Small tables with named rows and columns. After each table, cells are looked up by row and column.

Zomaro =
,Dupu,Nus,Gifala,Zad,Gamemu,Kebil
Saribo,0.17,0.14,0.59,-0.17,0.64,0.03
Sep,0.86,0.10,-0.12,0.40,0.22,0.40
Retani,0.03,0.06,0.42,-0.18,0.56,0.15
Lov,0.78,0.67,0.43,0.71,-0.27,0.11
Nasug,-0.01,0.15,0.56,-0.17,0.57,0.01
Terak,0.63,0.63,0.48,0.55,-0.26,0.25
Bugep,0.74,0.44,0.31,0.46,-0.08,0.37
Lor,-0.39,0.10,0.07,0.05,0.04,0.31
Pok,-0.03,-0.08,-0.08,0.01,0.30,0.38
Nim,0.55,0.00,-0.21,0.28,0.14,0.57
Fub,0.32,0.21,-0.15,0.66,0.30,-0.60

What is the Nus of Bugep in Zomaro? 0.44
What is the Zad of Saribo in Zomaro? -0.17
What is the Zad of Nim in Zomaro? 0.28
What is the Kebil of Terak in Zomaro? 0.25
What is the Dupu of Retani in Zomaro? 0.03
What is the Dupu of Fub in Zomaro? 0.32
What is the Gifala of Retani in Zomaro? 0.42
What is the Gamemu of Terak in Zomaro? -0.26
What is the Gifala of Lov in Zomaro? 0.43
What is the Gamemu of Retani in Zomaro? 0.56
What is the Nus of Retani in Zomaro? 0.06
What is the Kebil of Pok in Zomaro? 0.38
What is the Kebil of Nasug in Zomaro? 0.01
What is the Dupu of Saribo in Zomaro? 0.17
What is the Kebil of Retani in Zomaro? 0.15
What is the Zad of Pok in Zomaro? 0.01
What is the Zad of Terak in Zomaro? 0.55
What is the Zad of Retani in Zomaro? -0.18
What is the Nus of Terak in Zomaro? 0.63

Table Fopupi
,Kef,Gam
Bivav,209,59
Govalo,99,217
Saferad,75,1
Zegofif,166,157
Zag,100,34
Sor,137,135
Dedirop,44,43
Rel,96,140
Roz,67,59
Fovilug,189,154
Kenos,152,115
Mosufa,82,196
Bodise,149,170

Zag, Gam -> 34
Mosufa, Gam -> 196
Zag, Kef -> 100
Zegofif, Gam -> 157
Roz, Gam -> 59
Rel, Kef -> 96
Kenos, Gam -> 115
Kenos, Kef -> 152
Saferad, Kef -> 75
Roz, Kef -> 67
Mosufa, Kef -> 82
Bivav, Kef -> 209
Govalo, Kef -> 99
Sor, Gam -> 135
Dedirop, Kef -> 44
Sor, Kef -> 137
Bodise, Gam -> 170
Dedirop, Gam -> 43
Bivav, Gam -> 59
Govalo, Gam -> 217

Dok
cols = Guf, Dibile, Bunimum, Kog, Visovi, Fip, Nade, Doniret, Dako, Futizuf
Vev: [0.4, 0.2, 0.7, 0.7, 0.9, 0.8, 0.4, 0.7, 0.4, 0.8]
Duzev: [0.5, 0.5, 0.5, 0.5, 0.6, 0.7, 0.6, 0.6, 0.7, 0.5]
Zumepo: [0.5, 0.5, 0.7, 0.6, 0.6, 0.6, 0.5, 0.6, 0.4, 0.7]
Vitava: [0.6, 0.5, 0.6, 0.5, 0.5, 0.6, 0.4, 0.5, 0.4, 0.6]
Vas: [0.6, 0.7, 0.7, 0.6, 0.5, 0.4, 0.4, 0.6, 0.3, 0.6]
Takekof: [0.6, 0.6, 0.6, 0.7, 0.6, 0.5, 0.7, 0.7, 0.6, 0.6]
Pif: [0.6, 0.5, 0.6, 0.7, 0.6, 0.5, 0.6, 0.7, 0.6, 0.7]
Bug: [0.5, 0.3, 0.5, 0.6, 0.8, 0.7, 0.6, 0.6, 0.7, 0.7]
Lifivul: [0.6, 0.7, 0.6, 0.7, 0.5, 0.4, 0.6, 0.7, 0.6, 0.7]
Zesuv: [0.5, 0.2, 0.6, 0.6, 0.9, 0.8, 0.5, 0.7, 0.4, 0.7]

What is the Futizuf of Vev in Dok? 0.8
What is the Visovi of Vitava in Dok? 0.5
What is the Doniret of Vas in Dok? 0.6
What is the Doniret of Zumepo in Dok? 0.6
What is the Dako of Bug in Dok? 0.7
What is the Dibile of Bug in Dok? 0.3
What is the Doniret of Zesuv in Dok? 0.7
What is the Fip of Takekof in Dok? 0.5
What is the Visovi of Zesuv in Dok? 0.9
What is the Dibile of Zesuv in Dok? 0.2
What is the Bunimum of Takekof in Dok? 0.6
What is the Fip of Vitava in Dok? 0.6
What is the Nade of Zesuv in Dok? 0.5

Netop
fields: Rodan, Kad, Bino, Tagi
Golute: [48, 51, 41, 60]
Luf: [73, 171, 84, 60]
Vek: [99, 30, 231, 70]
Gelu: [76, 115, 109, 60]
Gunaso: [74, 174, 50, 60]
Ravet: [67, 132, 47, 59]
Duliv: [60, 23, 33, 60]

Luf, Rodan -> 73
Gunaso, Tagi -> 60
Luf, Bino -> 84
Vek, Tagi -> 70
Vek, Rodan -> 99
Luf, Kad -> 171
Vek, Bino -> 231
Golute, Tagi -> 60
Ravet, Bino -> 47
Vek, Kad -> 30
Gelu, Tagi -> 60
Ravet, Tagi -> 59
Gunaso, Rodan -> 74
Row with the largest Bino: Vek

Zazulom:
,Numo,Mav,Kozo,Sonulu,Par,Sis
Zamedom,117,132,184,146,79,52
Kofam,91,63,193,115,179,65
Goluzo,165,203,88,122,161,60
Voz,86,45,195,108,202,68
Gedupe,163,205,102,133,125,56
Mugufeg,147,181,128,136,113,55
Patete,166,204,86,121,165,60

What is the Numo of Patete in Zazulom? 166
What is the Kozo of Kofam in Zazulom? 193
What is the Mav of Kofam in Zazulom? 63
What is the Mav of Gedupe in Zazulom? 205
What is the Numo of Zamedom in Zazulom? 117
What is the Kozo of Gedupe in Zazulom? 102
What is the Par of Patete in Zazulom? 165
What is the Sis of Zamedom in Zazulom? 52
What is the Mav of Zamedom in Zazulom? 132
What is the Par of Kofam in Zazulom? 179
What is the Par of Voz in Zazulom? 202
What is the Mav of Voz in Zazulom? 45
Row with the largest Numo: Patete

Dul.tsv
	Zod	Buvog	Mego	Nidati	Gozos	Pireg	Sukiso
Sila	2.975	3.385	1.631	1.993	1.278	1.349	0.383
Gafeg	5.626	-3.209	3.245	5.135	2.730	-1.276	3.793
Sepabo	2.279	2.366	4.184	2.172	1.925	-1.746	3.712
Difepip	3.074	1.611	4.027	2.769	2.091	-1.592	3.585
Ves	-2.288	3.674	-0.924	-1.798	-0.054	3.492	-1.055
Lepurip	0.001	4.132	0.007	-0.307	0.385	2.856	-0.846
Det	-5.083	3.329	-4.244	-4.041	-1.264	6.680	-3.761
Lop	2.018	2.526	2.069	1.573	1.342	0.592	1.377
Guteru	3.470	0.916	2.812	2.856	1.840	-0.347	2.359
Vuni	8.904	-0.358	8.319	7.459	4.194	-5.830	7.308
Bevil	0.567	0.119	-0.175	0.733	0.858	2.417	0.237
Guz	1.899	1.238	4.229	2.191	2.092	-2.011	4.290

Guz, Gozos => 2.092
Gafeg, Buvog => -3.209
Sila, Mego => 1.631
Guteru, Nidati => 2.856
Vuni, Sukiso => 7.308
Sila, Nidati => 1.993
Lop, Gozos => 1.342
Gafeg, Gozos => 2.730
Vuni, Nidati => 7.459
Difepip, Gozos => 2.091

